[[218 204  62  88 155 108 122]
 [161 210 172 252  96 167 121]
 [224  38 151 130 177 160 105]
 [171 158  65 220 115 200 207]
 [ 25 156 155 186  99 148 195]
 [108 236 197 145  82  82 125]
 [252 114 137  89 189 132  91]] Out: 62

[[73 80 51 36 44 54]
 [28 68 44 57 27 73]
 [50 68 40 66 46 68]
 [42 57 24 40 47 34]
 [34 58 41 59 26 71]
 [34 48 45 47 47 22]] Out: 51

[[-705 -330 -824 -798  337 -541 -857 -165 -109 -593 -874 -618  -29 -238
  -823]
 [-711 -352 -837 -812  319 -550 -855 -175 -116 -586 -862 -636  -39 -250
  -823]
 [ 513 -134  322  263 -624  434  541 -866 -895 -576 -272  113 -660 -796
   554]
 [-344  -60 -420 -352  254 -229 -605  103  154 -267 -343 -220  202   32
  -490]
 [-612 -348 -795 -771  317 -458 -770 -190 -116 -563 -791 -608  -16 -274
  -724]] Out: -824

[[244  26 249 249  24  25  20  23  22  20]
 [246 247 243  57 246  23 245  22  19 247]
 [ 78  21 232 246 234 170 245  20 242  16]
 [ 19  23 247 247 224 248  20  22 247  21]
 [ 28 245 245  20 152 159 246  20  19  19]
 [246  21 248  21 246 248  19  32  20 237]
 [246  21  21  18 245 102 234 245 246  77]
 [ 18  19  20 248 144 246 240 247  19  22]
 [ 44  21 247 142 246  23 247  23  20 248]] Out: 249

[[5 5 5 6 4 4 4 5 4 5 4 3 5 4 1]
 [4 4 4 4 5 4 5 4 5 4 4 5 4 4 7]
 [5 5 5 6 4 4 4 5 4 5 4 3 5 4 1]
 [5 5 5 6 4 4 4 5 3 5 4 3 5 4 1]
 [4 4 4 4 5 4 5 4 5 4 4 5 4 4 7]
 [4 4 4 4 5 4 5 4 5 4 4 5 4 4 6]
 [5 5 6 6 3 5 3 5 2 5 4 4 6 4 0]
 [4 5 4 6 6 4 6 5 7 4 5 1 3 4 3]
 [5 5 5 6 4 4 4 5 4 5 4 3 5 4 1]] Out: 5

[[5 6 5 5 6 6 6 4 5 4 4 5]
 [5 6 6 4 5 5 6 5 5 5 5 3]
 [4 6 5 6 4 5 6 4 4 4 5 4]
 [5 4 5 4 4 5 6 5 5 5 3 3]
 [5 5 5 5 5 5 6 4 4 4 3 5]
 [4 3 4 5 3 4 6 5 4 4 4 2]
 [4 5 5 5 5 5 6 6 5 5 4 3]
 [6 5 4 3 4 5 6 3 4 3 1 6]
 [5 4 4 5 4 5 6 4 3 4 2 5]
 [3 4 6 7 5 3 6 6 4 4 4 4]] Out: 5

[[329 460 315 456 400 252 476 272 507]
 [453 606 270 373 464 309 505 356 331]
 [348 182 502 414 333 521 380 383 696]
 [309 341 536 415 301 450 329 351 784]
 [435 485 389 530 328 332 386 442 710]
 [359 420 412 422 371 449 449 398 591]
 [328 371 265 312 492 475 286 388 251]
 [480 472 320 368 439 476 295 463 401]
 [416 320 583 360 254 460 378 417 917]
 [381 430 495 426 293 487 376 438 806]] Out: 315
---
[[8 4 3 3 4 4 3]
 [7 3 4 4 2 4 1]] 8, 7

[657 666 160 918 518  86] 918, 666

[[4836 3972 4988 3932 3897 3796]
 [5241 2413 6267 1308 1383 9694]
 [4925 4045 4995 4196 4237 2086]] 9694, 6267

[[ -41  -81  104 -107 -344 -966]
 [-160  652 -739  194 -330 -778]] 652, 194

[ -64 -741  967 -641  119  -77 -656] 967, 119

[[48 41 50  0 78]
 [28 74 26  0 55]] 78, 74

[[9568 2872 7932 4419]
 [8143 5585 6172 5326]] 9568, 8143
---
  7   -5  -32  -10  -33  -33  -31
 23  -15   26    5   25   19    6
-27   14  -30   -3  -30  -24  -12
>> 14

 47   46   48  -40   45 >> 46

7848  2403  1760  3240  2730 >> 2403

110   46  119  213  142   69
108    6  115  158   63  112
>> 6

 39  -46  -22  -33  -30  -44 >> -46

 7  36  60  50
64  23  57  81
>> 23

8501  4128  6224  3769
5874  4134  5518  5045
6425  5027  3055  7612
>> 5027

 401   -80   192  -505    95   152   554
-631    88   143   171   -54   -28   736
-306  -258   144   389  -326  -102   -49
>> -258

 31   -3   41  -29 >> -3

349  478   75  449  182
509  631  851  678  740
198  539   31  538  537
>> 539
---
[3.23 1.08 1.30 0.28 5.43] ⇒ 1.08

[[ 0.79 -0.49 -2.38 -0.41]
 [-0.14  0.70  4.64 -5.19]
 [ 0.40  0.12 -3.58  2.30]] ⇒ 0.12

[[-1.48  0.43 -3.26 -2.73  4.33 -2.23  2.69]
 [ 1.79 -0.39 -2.72 -4.09  0.55 -5.92  0.54]] ⇒ -0.39

[ 0.60 -3.62 -1.16 -5.15  0.02  2.17 -2.69] ⇒ -3.62

[[-1.42  0.55  4.68  1.68 -1.07  1.89  4.80]
 [ 5.34 -1.09 -4.23  5.71  5.29  0.96  6.19]
 [ 0.08 -0.65 -5.15 -3.05 -5.18 -4.57  5.81]] ⇒ -0.65

[-2.89 -5.22  0.44  2.30 -3.24] ⇒ -5.22

[ 5.96  1.32  0.84 -3.15 -0.44 -1.82  0.24] ⇒ 1.32

[[ 3.83 -3.76 -4.98 -2.07 -0.29 -4.55]
 [-0.08 -1.27  4.99  1.27  1.62 -1.09]
 [-5.00  4.34  1.27  1.79  0.37  3.90]] ⇒ 4.34
---
[5 2 5 8 7 3 6] => 8, 2

[[94 86 83 16 64 61]
 [63 40 72 90 87 42]] => 94, 16

[706 858 683 341 128 949 762] => 949, 128

[ 957 -126 -942 -438 -484] => 957, -942

[[ 730 -797  746 -855  767 -831]
 [ 625 -688  621 -731  654 -751]
 [-123   66 -109   41 -114    5]] => 767, -855

[-24  36 -25  39 -27] => 39, -27

[[784 839 421 489]
 [739 434 715 179]] => 839, 179

[[ 907  386  673  294  550 -573]
 [ 544  434  300  585  923  786]] => 923, -573

[[114  72  49 201  68]
 [ 78 137  62  75  85]
 [ 17  80  70  83  75]] => 201, 17
---
[[-3.37  2.54  2.16 -4.91]
 [-3.60  1.44  0.51 -4.15]
 [-3.01  1.67 -0.04 -3.14]] → -0.04

[[ 5.28 -0.94  1.33  2.14  3.08]
 [-1.47 -0.54 -0.03  0.96  3.65]
 [-3.10  0.57 -1.60 -3.12  2.78]] → -1.60

[[-1.01 -1.64 -2.04 -1.41  5.59  0.05  1.43]
 [-1.72  3.06  4.64 -5.38 -1.15  1.16 -0.22]
 [ 0.74  3.69  3.91 -0.71 -4.69 -0.35  2.01]] → 3.91

[[-4.39 -6.28 -1.82 -1.37  0.05]
 [ 0.78  0.93  2.23 -0.77  1.39]
 [-3.07 -2.16 -2.75  0.45 -0.43]] → -2.75

[[ 6.02 -0.36 -1.78  2.78 -2.82]
 [ 1.74  0.84 -3.14  1.86  1.38]
 [-3.35  3.17  3.83  0.32  0.05]] → 3.83

[[-4.74 -0.03  0.11  4.35  2.18 -6.00 -6.20]
 [ 0.33  1.06 -0.34  0.74 -1.39 -1.14  0.45]
 [ 3.36 -6.13  2.51 -3.65  0.04 -0.61 -1.89]] → 2.51
---
[[4916, 6762, 1626, 3991, 6387, 1411], [4842, 6673, 8332, 6215, 4912, 9002], [5020, 5808, 8493, 6682, 5077, 9094]] >> 1411, 5020
[4, 3, 1, 7, 5] >> 5, 4
[-34, 42, 8, -10] >> -10, -34
[[3653, 5917, 7852, 6190, 2588, 5283], [6012, 5241, 7693, 9506, 4860, 6702], [5604, 6345, 4028, 5284, 1467, 5703]] >> 5283, 5604
[2936, 7741, 9329, 3482] >> 3482, 2936
[846, 216, 922, 992] >> 992, 846
[18, 29, 35, 73, 75] >> 75, 18
[-3, 26, -5, 28, -29, 21, 34] >> 34, -3
---
[[-1.35 -4.64  5.08  2.88 -1.34]
 [-1.89  4.37 -1.36 -5.30  4.94]] → -1.89

[[-3.84  0.32 -4.10 -0.07  0.13]
 [ 1.98  1.25  5.69 -3.44 -3.59]
 [ 0.98  2.31  4.25 -3.47 -0.92]] → 0.98

[ 1.64  4.65  4.90 -1.73  1.88] → 1.64

[ 5.80  6.10 -2.42  1.79  3.85] → 5.80

[[ 1.20 -1.08  1.08 -0.19  2.04]
 [ 1.18  2.98 -5.23  0.59 -0.89]
 [-1.58 -0.35 -0.85 -0.74  0.13]] → -1.58

[[ 4.65  3.00 -0.33  0.97 -3.51]
 [ 0.85 -1.66  6.54  0.85 -4.14]] → 0.85
---
((-5.49, 5.06, -0.26, -4.45, -4.55, 4.03, 2.27), (3.52, 4.69, 1.24, -3.11, 1.69, -2.52, 5.37), (-4.05, 2.44, -1.29, -2.04, 0.12, 5.61, -4.51)) → 5.37
((3.95, 2.13, 2.42, 3.47), (3.19, 3.17, 4.99, 3.51)) → 3.47
((0.59, -5.01, -0.59, -4.25, 0.12), (-0.88, -3.63, -5.54, -0.55, 2.13)) → 0.12
((1.81, 1.38, 0.00, -6.33), (-0.80, -0.39, 0.12, 2.28), (0.18, -0.18, 0.00, -0.60)) → 2.28
((-2.65, -6.43, -3.78, 4.05, 2.00, -0.80), (1.78, 6.24, 3.42, -3.77, 0.32, 0.13)) → -0.80
((2.34, -5.13, 1.35, -4.73, -0.08), (-6.20, 2.27, 3.57, -5.82, 2.14)) → -0.08
((-1.07, 1.40, 2.14, -4.19), (0.77, -1.50, 0.74, -3.52), (-0.48, -4.60, 5.17, 4.51)) → -3.52
